Here is a tiny trained network, its code and every weight. The questions are about switching its units off for an input and a target symbol, where a switched-off unit gives its printed mean instead of its output.

import numpy as np


def w(rows, s, z=0):
    codes = np.array(rows[::2]) - 128.0
    scale = np.full(codes.shape[1], s)
    scale[-1] = z or s
    return codes * scale


def norm(h):
    return h / np.sqrt((h * h).mean(-1, keepdims=True) + 1e-5)


def f(y):
    return np.maximum(y, 0)


def softmax(a):
    e = np.exp(a - a.max(-1, keepdims=True))
    return e / e.sum(-1, keepdims=True)


def log_softmax(a):
    a = a - a.max(-1, keepdims=True)
    return a - np.log(np.exp(a).sum(-1, keepdims=True))


def net(x, mask):
    ids = ['ΓΩελστ'.index(c) for c in x.split()]
    T = len(ids)
    res = E[ids] + P[:T]
    u = 0
    for l in range(3):
        q, k, v = (norm(res) @ M[l].T for M in (Q, K, V))
        z = softmax(np.where(np.tri(T) > 0, q @ k.T / 4**0.5, -1e9)) @ v
        res = res + np.where(mask[u], z, O[l][:, -1]) @ O[l][:, :-1]
        u += 1
        y = f(norm(res) @ A[l][:, :-1].T + A[l][:, -1])
        res = res + np.where(mask[u : u + 12], y, B[l][:, -1]) @ B[l][:, :-1]
        u += 12
    return log_softmax(norm(res)[-1] @ U[:, :-1].T + U[:, -1])


Q, K, V, O, A, B = {}, {}, {}, {}, {}, {}
E = w([
[53,126,173,111],'Γ',
[119,124,65,99],'Ω',
[247,80,108,94],'ε',
[113,142,171,189],'λ',
[149,109,190,17],'σ',
[152,85,124,126],'τ',
],0.013)
P = w([
[66,214,69,43],'0',
[174,249,40,57],'1',
[168,153,86,197],'2',
[118,160,107,195],'3',
[97,179,92,180],'4',
[71,187,96,174],'5',
[7,180,32,179],'6',
[37,133,55,191],'7',
[200,164,108,113],'8',
],0.0021)
Q[0] = w([
[101,2,133,192],'L0H0',
[143,216,118,174],'L0H0',
[47,133,122,111],'L0H0',
[99,223,178,202],'L0H0',
],0.005)
K[0] = w([
[137,157,126,254],'L0H0',
[142,204,74,51],'L0H0',
[72,156,67,141],'L0H0',
[136,93,189,100],'L0H0',
],0.0064)
V[0] = w([
[213,93,149,70],'L0H0',
[106,49,2,147],'L0H0',
[149,177,142,190],'L0H0',
[52,48,158,151],'L0H0',
],0.0059)
O[0] = w([
[64,100,139,145,254],'L0H0',
[173,250,236,104,110],'L0H0',
[100,2,133,21,16],'L0H0',
[142,246,134,89,87],'L0H0',
],0.0048,0.0025)
A[0] = w([
[110,184,119,147,141],'L0N0',
[74,77,31,96,151],'L0N1',
[61,86,161,10,208],'L0N2',
[147,157,224,196,154],'L0N3',
[189,58,65,198,95],'L0N4',
[62,128,81,78,85],'L0N5',
[36,103,255,118,4],'L0N6',
[176,122,119,80,62],'L0N7',
[27,234,114,136,166],'L0N8',
[105,140,147,216,91],'L0N9',
[159,165,151,146,79],'L0N10',
[212,161,82,212,118],'L0N11',
],0.0063,0.0024)
B[0] = w([
[161,56,141,208,154],'L0N0',
[207,110,228,152,175],'L0N1',
[96,164,87,217,254],'L0N2',
[20,68,102,70,163],'L0N3',
[112,207,65,149,163],'L0N4',
[189,117,150,68,163],'L0N5',
[139,252,87,56,182],'L0N6',
[134,106,187,176,160],'L0N7',
[233,88,56,251,189],'L0N8',
[69,13,195,161,155],'L0N9',
[134,138,183,48,135],'L0N10',
[72,112,124,58,168],'L0N11',
],0.0031,0.0062)
Q[1] = w([
[79,101,254,133],'L1H0',
[44,223,168,171],'L1H0',
[43,159,117,201],'L1H0',
[153,190,10,104],'L1H0',
],0.0049)
K[1] = w([
[120,103,13,131],'L1H0',
[115,105,105,178],'L1H0',
[88,132,143,41],'L1H0',
[139,203,253,156],'L1H0',
],0.0067)
V[1] = w([
[222,79,100,43],'L1H0',
[204,253,212,108],'L1H0',
[150,152,243,221],'L1H0',
[127,107,44,126],'L1H0',
],0.0052)
O[1] = w([
[163,109,68,113,251],'L1H0',
[82,26,146,129,200],'L1H0',
[204,93,182,176,39],'L1H0',
[180,210,1,184,134],'L1H0',
],0.0063,0.0018)
A[1] = w([
[68,73,142,199,4],'L1N0',
[137,52,167,125,195],'L1N1',
[187,150,156,254,209],'L1N2',
[116,106,101,201,92],'L1N3',
[86,167,78,108,191],'L1N4',
[195,154,79,158,122],'L1N5',
[116,146,87,117,91],'L1N6',
[118,192,162,146,192],'L1N7',
[176,62,150,114,148],'L1N8',
[161,119,139,106,33],'L1N9',
[90,59,108,146,148],'L1N10',
[151,43,102,107,126],'L1N11',
],0.0083,0.002)
B[1] = w([
[191,100,136,112,217],'L1N0',
[87,139,205,214,225],'L1N1',
[107,60,206,110,254],'L1N2',
[44,170,135,53,216],'L1N3',
[147,98,139,200,247],'L1N4',
[174,228,253,58,246],'L1N5',
[133,138,121,185,174],'L1N6',
[161,237,168,189,186],'L1N7',
[67,145,87,136,215],'L1N8',
[42,170,165,88,150],'L1N9',
[221,205,154,132,221],'L1N10',
[54,193,141,28,246],'L1N11',
],0.0039,0.003)
Q[2] = w([
[120,181,123,79],'L2H0',
[136,123,153,88],'L2H0',
[160,254,110,64],'L2H0',
[68,163,146,56],'L2H0',
],0.008)
K[2] = w([
[97,100,2,253],'L2H0',
[102,119,62,79],'L2H0',
[123,52,58,132],'L2H0',
[139,60,112,210],'L2H0',
],0.005)
V[2] = w([
[161,156,171,193],'L2H0',
[199,87,186,50],'L2H0',
[157,2,112,180],'L2H0',
[190,149,188,112],'L2H0',
],0.0058)
O[2] = w([
[121,115,124,110,121],'L2H0',
[129,78,57,143,169],'L2H0',
[172,70,169,133,1],'L2H0',
[116,111,2,117,171],'L2H0',
],0.0091,0.0037)
A[2] = w([
[90,129,138,87,180],'L2N0',
[142,204,120,127,162],'L2N1',
[133,63,129,103,245],'L2N2',
[157,161,142,110,139],'L2N3',
[179,171,53,241,112],'L2N4',
[2,174,76,124,95],'L2N5',
[140,170,130,152,136],'L2N6',
[39,97,81,116,81],'L2N7',
[103,180,54,109,180],'L2N8',
[159,39,111,171,253],'L2N9',
[156,162,66,188,139],'L2N10',
[174,164,144,251,135],'L2N11',
],0.0082,0.0038)
B[2] = w([
[146,72,99,143,200],'L2N0',
[204,72,197,101,208],'L2N1',
[44,24,108,211,166],'L2N2',
[173,122,93,117,160],'L2N3',
[133,173,192,227,160],'L2N4',
[123,188,137,105,251],'L2N5',
[105,165,185,175,154],'L2N6',
[109,179,158,125,177],'L2N7',
[183,82,109,108,254],'L2N8',
[90,31,3,229,153],'L2N9',
[49,136,118,226,163],'L2N10',
[89,55,146,8,156],'L2N11',
],0.0045,0.0072)
U = w([
[124,140,177,145,4],'Γ',
[26,145,94,58,159],'Ω',
[177,206,102,189,186],'ε',
[151,114,38,148,111],'λ',
[116,185,245,167,130],'σ',
[101,30,198,170,205],'τ',
],0.011,0.0041)

Each question gives the input, a string of symbols that net reads in full, and the target symbol t.
The units are the heads (4 rows each of Q, K, V and O) and the neurons (one row each of A and B). Each row of codes is followed by its name. A weight is (code - 128) times the scale printed after its matrix; where a second scale follows, it is the last column's (O, A, B and U).
mask holds one flag per unit, layer by layer, with each layer's heads first. A switched-off unit (its flag False) gives its mean, the last column of its rows in O or B, instead of its output. The means were averaged over made-up inputs and are rounded, as every weight is.
A unit's drop is (log p(t) with every unit on - log p(t) with that unit switched off) / (log p(t) with every unit on - log p(t) with every unit switched off).
The circuit of an input: a set's keep is (log p(t) with only the set's units on - log p(t) with every unit switched off) / (log p(t) with every unit on - log p(t) with every unit switched off). Starting from the 12 units with the biggest drops (on a tie, the unit counted first), units are removed one at a time, each time the one whose removal leaves the highest keep (on an exact tie, the one counted first), for as long as the keep stays at least 0.8.
units of the circuit, in order: the units of the circuit, biggest drop first
unit that matters most: the unit with the biggest drop
k most important neurons: the k neurons with the biggest drops, biggest first
top k neurons in layer l: the k neurons of layer l with the biggest drops, biggest first
input τ λ σ ε λ Ω, target τ: units of the circuit, in order => [L1H0; L0H0]
input τ σ Ω ε Ω, target τ: units of the circuit, in order => [L0H0; L1H0]
input σ Ω τ Γ σ, target σ: top 4 neurons in layer 0 => [L0N3; L0N11; L0N8; L0N2]
input σ τ ε, target σ: unit that matters most => L0H0
input σ Ω ε σ τ Ω σ ε, target σ: 4 most important neurons => [L1N5; L0N4; L0N3; L1N11]
input τ τ σ σ τ ε, target τ: units of the circuit, in order => [L0H0; L1H0]
input ε σ σ λ, target τ: units of the circuit, in order => [L1H0; L2N11]
input ε Ω σ τ, target ε: top 2 neurons in layer 2 => [L2N8; L2N11]
input τ σ Γ σ, target τ: units of the circuit, in order => [L0H0; L1H0; L2H0]
input σ Ω Ω σ τ, target σ: units of the circuit, in order => [L1H0; L2H0; L0H0]
input τ λ Γ σ ε, target τ: units of the circuit, in order => [L1H0; L0H0]
input Ω ε τ σ σ Γ τ, target Ω: 3 most important neurons => [L0N2; L0N11; L0N3]
input σ Ω σ, target ε: 2 most important neurons => [L0N2; L1N5]
input τ Γ Ω σ σ, target τ: 3 most important neurons => [L0N8; L1N5; L2N2]
input Ω Ω σ λ ε Ω Ω τ λ, target Ω: 2 most important neurons => [L0N3; L1N2]
input Ω τ σ σ Γ σ σ ε, target Ω: 2 most important neurons => [L1N11; L0N8]
input Ω τ σ Ω Γ Ω ε, target Ω: 2 most important neurons => [L1N11; L0N11]
input σ λ ε σ Ω σ, target ε: 3 most important neurons => [L0N2; L1N2; L1N3]
input ε σ ε τ Ω Γ ε τ, target ε: most important neuron => [L1N5]
input ε Ω Ω Ω, target ε: 2 most important neurons => [L1N5; L2N4]
input σ τ λ λ λ σ σ, target σ: unit that matters most => L1H0
input Ω σ σ τ, target Ω: top 2 neurons in layer 0 => [L0N2; L0N8]
input λ τ λ λ λ σ Ω ε σ, target λ: top 2 neurons in layer 0 => [L0N1; L0N2]
input Ω σ λ Ω Ω λ σ Ω λ, target Ω: 2 most important neurons => [L1N3; L1N2]
input Ω ε σ, target Ω: 2 most important neurons => [L1N5; L0N8]
